Look-ups in named tables: a row name and a column name give one cell, copied from the table.

Degetud:
columns: Rima, Pekilu, Ritulop, Kudufi, Ziga
Gikim: [-38496, 74746, 18444, 49518, -5442]
Sif: [14422, 18958, 41826, 28168, -71778]
Tutinol: [23184, -15322, -11790, 54899, 2237]
Nemepi: [-1476, -37943, 22138, 26180, 16994]
Gumefet: [211, 9539, 27560, 61228, 9689]
Sar: [32063, 5407, -42572, -23660, 39576]
Gita: [4082, -39134, -29702, 26912, 40314]
Fefen: [-601, 43428, 29136, -68694, 2716]
Sof: [-7274, 24296, 56150, -4157, -35571]
Dinuv: [21164, 24557, -5918, -17516, -55218]
Dulu: [44335, -7077, -18910, -27789, -33552]
Povimo: [-4691, 4141, 289, -7841, 60152]
Bupu: [-8053, -50937, -42785, -43542, 50137]

Povimo, Ritulop => 289
Dinuv, Rima => 21164
Bupu, Ziga => 50137
Fefen, Kudufi => -68694
Gikim, Ritulop => 18444
Dulu, Ziga => -33552
Nemepi, Pekilu => -37943
Bupu, Ritulop => -42785
Gita, Ziga => 40314
Gikim, Rima => -38496
Dulu, Kudufi => -27789
Gumefet, Pekilu => 9539
Dulu, Rima => 44335
Sar, Ritulop => -42572
Dinuv, Ziga => -55218

Kuvada:
	Vul	Mig
Suvuson	-6.2	-3.2
Vedav	-6.5	-2.4
Nav	-1.4	-1.5
Rok	6.1	-6.0
Tivalo	-6.5	-3.5
Ripomar	-6.8	2.2

Vul of Vedav: -6.5
Mig of Tivalo: -3.5
Mig of Nav: -1.5
Mig of Ripomar: 2.2
Vul of Suvuson: -6.2
Vul of Tivalo: -6.5
Mig of Vedav: -2.4
Vul of Rok: 6.1
Vul of Ripomar: -6.8
Mig of Rok: -6.0
Mig of Suvuson: -3.2
Vul of Nav: -1.4

Gibilev:
,Zefi,Feb,Vef,Lisib,Bef,Nobes,Veravo
Vate,3.251,6.254,4.891,2.701,5.440,4.452,4.442
Limon,6.814,3.721,1.623,6.314,1.645,1.813,3.691
Gikid,4.038,5.665,3.969,3.219,6.030,5.712,4.520
Tebifad,4.348,5.065,8.086,4.888,5.704,5.942,5.392
Fegilor,6.880,3.512,2.839,6.676,2.350,2.984,4.103
Zev,4.398,4.661,6.729,5.072,5.268,5.654,5.278
Vesuf,4.535,4.886,5.481,4.700,4.761,4.984,4.790
Vur,4.865,5.238,0.129,3.407,4.114,3.503,3.569
Nukina,7.714,2.884,3.219,7.693,2.036,3.246,4.211
Ket,7.617,2.809,4.625,7.865,3.231,4.517,4.832

What is the Bef of Gikid in Gibilev? 6.030
What is the Zefi of Ket in Gibilev? 7.617
What is the Nobes of Tebifad in Gibilev? 5.942
What is the Bef of Limon in Gibilev? 1.645
What is the Feb of Zev in Gibilev? 4.661
What is the Feb of Ket in Gibilev? 2.809
What is the Veravo of Vesuf in Gibilev? 4.790
What is the Veravo of Vate in Gibilev? 4.442
What is the Lisib of Vur in Gibilev? 3.407
What is the Veravo of Gikid in Gibilev? 4.520
What is the Nobes of Vur in Gibilev? 3.503
Row with the largest Feb: Vate

Vezorug:
           Fel    Vuz   Latu  Potopes
Pirozok  0.348  0.635  0.084    0.062
Pibolo   0.225  0.773  0.858    0.671
Kenib    0.910  0.754  0.108    0.308
Bif      0.713  0.416  0.144    0.800
Bibo     0.249  0.235  0.882    0.170
Voraze   0.951  0.355  0.608    0.704
Nen      0.479  0.732  0.704    0.513

Nen, Vuz: 0.732
Nen, Fel: 0.479
Kenib, Vuz: 0.754
Pirozok, Potopes: 0.062
Pibolo, Potopes: 0.671
Voraze, Latu: 0.608
Voraze, Vuz: 0.355
Pirozok, Latu: 0.084
Bibo, Potopes: 0.170
Bif, Potopes: 0.800
Bibo, Latu: 0.882
Pibolo, Fel: 0.225
Which row has the largest Latu? Bibo

Reb =
	Zubal	Nibu
Sasari	220	210
Zik	62	61
Bos	72	96
Zoso	144	131
Dov	112	100
Nezis	53	66
Mige	59	82
Sor	115	83

Zik, Nibu: 61
Mige, Zubal: 59
Zoso, Zubal: 144
Bos, Zubal: 72
Zoso, Nibu: 131
Sor, Nibu: 83
Mige, Nibu: 82
Dov, Nibu: 100
Sasari, Zubal: 220
Bos, Nibu: 96
Zik, Zubal: 62
Dov, Zubal: 112
Nezis, Nibu: 66
Sor, Zubal: 115
Which row has the largest Nibu? Sasari

Table Gapif
,Gekuz,Ralemu,Mupubos,Fekezu
Retevo,130,162,105,81
Zesu,157,188,176,132
Vek,163,166,202,175
Zogag,162,108,176,158
Duvor,163,140,121,141
Vamaloz,174,192,117,130
Bos,134,65,128,127
Mumeber,155,220,177,142
Fufi,164,130,176,153
Nonog,170,202,146,221
Moz,173,149,159,168
Supevom,149,133,160,59
Gipo,151,183,151,147

What is the Ralemu of Vek in Gapif? 166
What is the Ralemu of Zesu in Gapif? 188
What is the Fekezu of Mumeber in Gapif? 142
What is the Fekezu of Zogag in Gapif? 158
What is the Fekezu of Vamaloz in Gapif? 130
What is the Gekuz of Bos in Gapif? 134
What is the Ralemu of Moz in Gapif? 149
What is the Mupubos of Bos in Gapif? 128
What is the Mupubos of Fufi in Gapif? 176
Row with the largest Gekuz: Vamaloz

Luso.csv
,Nogif,Legoso,Peg,Mebol,Reg,Tetovep
Nor,69.353,15.012,90.828,90.405,14.800,57.271
Vutazu,48.306,43.086,60.215,48.924,40.646,51.705
Nit,43.556,47.006,56.517,45.725,45.148,56.078
Pame,63.934,16.200,87.537,81.604,19.488,52.317
Livum,71.083,12.105,92.784,92.625,13.795,54.620
Semaz,49.860,41.771,61.332,50.399,39.592,50.370
Rogu,70.968,9.699,93.894,91.602,13.796,50.550
Mak,71.155,9.748,94.255,92.506,13.277,51.885
Kitemig,47.151,42.078,61.995,48.213,38.739,52.956
Kan,45.804,71.329,33.042,40.495,63.743,59.620

Nogif of Kitemig is 47.151
Tetovep of Mak is 51.885
Legoso of Rogu is 9.699
Tetovep of Semaz is 50.370
Nogif of Kan is 45.804
Reg of Rogu is 13.796
Reg of Vutazu is 40.646
Mebol of Kitemig is 48.213
Legoso of Livum is 12.105
Legoso of Mak is 9.748
Reg of Mak is 13.277
Mebol of Livum is 92.625
Tetovep of Rogu is 50.550
Nogif of Nit is 43.556
Mebol of Nit is 45.725
Peg of Rogu is 93.894
Row with the largest Nogif: Mak

Table Gan
columns: Karupom, Rud, Dez, Let, Keber, Deri, Duvu, Mesera, Gef, Mol
Tuf: [215, 144, 144, 105, 116, 144, 5, 144, 122, 231]
Reli: [144, 133, 163, 144, 117, 141, 6, 130, 123, 230]
Lan: [144, 134, 163, 106, 117, 141, 8, 131, 122, 229]
Gil: [144, 134, 163, 106, 144, 142, 7, 130, 125, 144]
Kud: [214, 134, 144, 107, 118, 140, 8, 130, 124, 228]

What is the Duvu of Reli in Gan? 6
What is the Mol of Kud in Gan? 228
What is the Karupom of Reli in Gan? 144
What is the Deri of Reli in Gan? 141
What is the Let of Reli in Gan? 144
What is the Keber of Gil in Gan? 144
What is the Gef of Lan in Gan? 122
What is the Mol of Lan in Gan? 229
What is the Let of Gil in Gan? 106
What is the Let of Tuf in Gan? 105
What is the Deri of Lan in Gan? 141
What is the Mesera of Gil in Gan? 130
What is the Mol of Tuf in Gan? 231
What is the Rud of Gil in Gan? 134
What is the Duvu of Gil in Gan? 7
What is the Deri of Gil in Gan? 142
Row with the largest Gef: Gil

